Below are the code and all the weights of a small trained network. Each question names an input and a class and asks about switching units off, where a switched-off unit gives its printed mean instead of its output.

import numpy as np


def w(rows, s, z=0):
    codes = np.array(rows[::2]) - 128.0
    scale = np.full(codes.shape[1], s)
    scale[-1] = z or s
    return codes * scale


def f(y):
    return y / 2 * (1 + np.tanh(0.7978845608 * (y + 0.044715 * y**3)))


def log_softmax(a):
    a = a - a.max(-1, keepdims=True)
    return a - np.log(np.exp(a).sum(-1, keepdims=True))


def net(x, mask):
    res = np.array(x, float).reshape(1, 7) / 4 @ E
    y = f(res @ A[0][:, :-1].T + A[0][:, -1])
    res = res + np.where(mask, y, B[0][:, -1]) @ B[0][:, :-1]
    return log_softmax(res[-1] @ U[:, :-1].T + U[:, -1])


A, B = {}, {}
E = w([
[126,128,127,127],'x0',
[156,135,137,2],'x1',
[128,129,128,130],'x2',
[45,167,186,110],'x3',
[108,228,73,115],'x4',
[128,128,129,129],'x5',
[128,128,128,129],'x6',
],0.0088)
A[0] = w([
[192,95,34,127,252],'N1',
[139,78,191,108,199],'N2',
[115,123,166,136,142],'N3',
[4,154,225,106,242],'N4',
[103,140,89,149,130],'N5',
[175,109,117,178,230],'N6',
[166,77,126,33,157],'N7',
[137,145,100,125,157],'N8',
[100,120,198,139,134],'N9',
[156,100,156,151,216],'N10',
[123,217,22,148,203],'N11',
[119,135,123,132,121],'N12',
[168,131,148,26,245],'N13',
[137,132,114,130,123],'N14',
[147,89,193,109,162],'N15',
[92,240,117,34,120],'N16',
[156,35,132,215,246],'N17',
[135,131,106,131,133],'N18',
[100,165,123,228,220],'N19',
],0.014,0.004)
B[0] = w([
[190,52,71,93,223],'N1',
[172,167,129,179,183],'N2',
[117,149,130,148,142],'N3',
[56,214,194,168,254],'N4',
[97,122,109,114,145],'N5',
[138,76,161,106,187],'N6',
[187,183,76,149,206],'N7',
[127,111,115,105,144],'N8',
[109,165,119,164,162],'N9',
[160,114,163,147,169],'N10',
[59,82,59,73,226],'N11',
[118,129,127,123,129],'N12',
[220,168,123,105,228],'N13',
[127,121,119,122,130],'N14',
[158,169,118,171,171],'N15',
[138,142,193,8,232],'N16',
[162,74,253,122,239],'N17',
[125,117,117,119,133],'N18',
[19,89,115,144,217],'N19',
],0.036,0.011)
U = w([
[159,104,237,54,220],'0',
[247,121,57,194,150],'1',
[89,134,184,254,79],'2',
[163,242,104,198,96],'3',
[83,23,27,114,156],'4',
[177,118,3,54,4],'5',
[10,143,83,129,72],'6',
],0.0042,0.002)

Each question gives the input, the list of numbers given to net, and the class t.
The units are the neurons (one row each of A and B). Each row of codes is followed by its name. A weight is (code - 128) times the scale printed after its matrix; where a second scale follows, it is the last column's (A, B and U).
mask holds one flag per neuron, in row order. A switched-off neuron (its flag False) gives its mean, the last column of its row in B, instead of its output. The means were averaged over made-up inputs and are rounded, as every weight is.
A unit's drop is (log p(t) with every unit on - log p(t) with that unit switched off) / (log p(t) with every unit on - log p(t) with every unit switched off).
The circuit of an input: a set's keep is (log p(t) with only the set's units on - log p(t) with every unit switched off) / (log p(t) with every unit on - log p(t) with every unit switched off). Starting from the 12 units with the biggest drops (on a tie, the unit counted first), units are removed one at a time, each time the one whose removal leaves the highest keep (on an exact tie, the one counted first), for as long as the keep stays at least 0.8.
units of the circuit, in order: the units of the circuit, biggest drop first
unit that matters most: the unit with the biggest drop
top k neurons: the k neurons with the biggest drops, biggest first
drop when u is switched off: that unit's drop, to one decimal
input [7,-8,6,-3,1,-6,-7], class 4: unit that matters most : N19
input [7,5,-1,-1,8,4,-3], class 5: top 3 neurons : N17; N11; N4
input [0,5,1,0,7,-5,-8], class 5: top 3 neurons : N17; N11; N4
input [7,1,-4,0,7,0,6], class 5: top 2 neurons : N17; N11
input [7,-2,1,5,0,5,3], class 2: top 2 neurons : N11; N4
input [5,8,5,2,0,-2,8], class 3: units of the circuit, in order : N7; N1
input [-2,1,4,-6,-6,-4,7], class 1: top 2 neurons : N16; N7
input [1,-4,-4,2,0,-3,6], class 2: top 3 neurons : N16; N11; N1
input [7,1,-6,-7,-6,-6,-7], class 1: top 3 neurons : N16; N7; N1
input [-6,6,-1,-1,5,-7,0], class 5: top 2 neurons : N17; N4
input [4,2,7,-8,6,1,8], class 5: drop when N19 is switched off : 0.1
input [8,-1,1,3,6,-6,-3], class 6: drop when N17 is switched off : 0.1
input [4,4,7,1,-6,-5,7], class 3: drop when N1 is switched off : 0.2
input [-5,0,6,-1,8,2,-7], class 4: units of the circuit, in order : N11
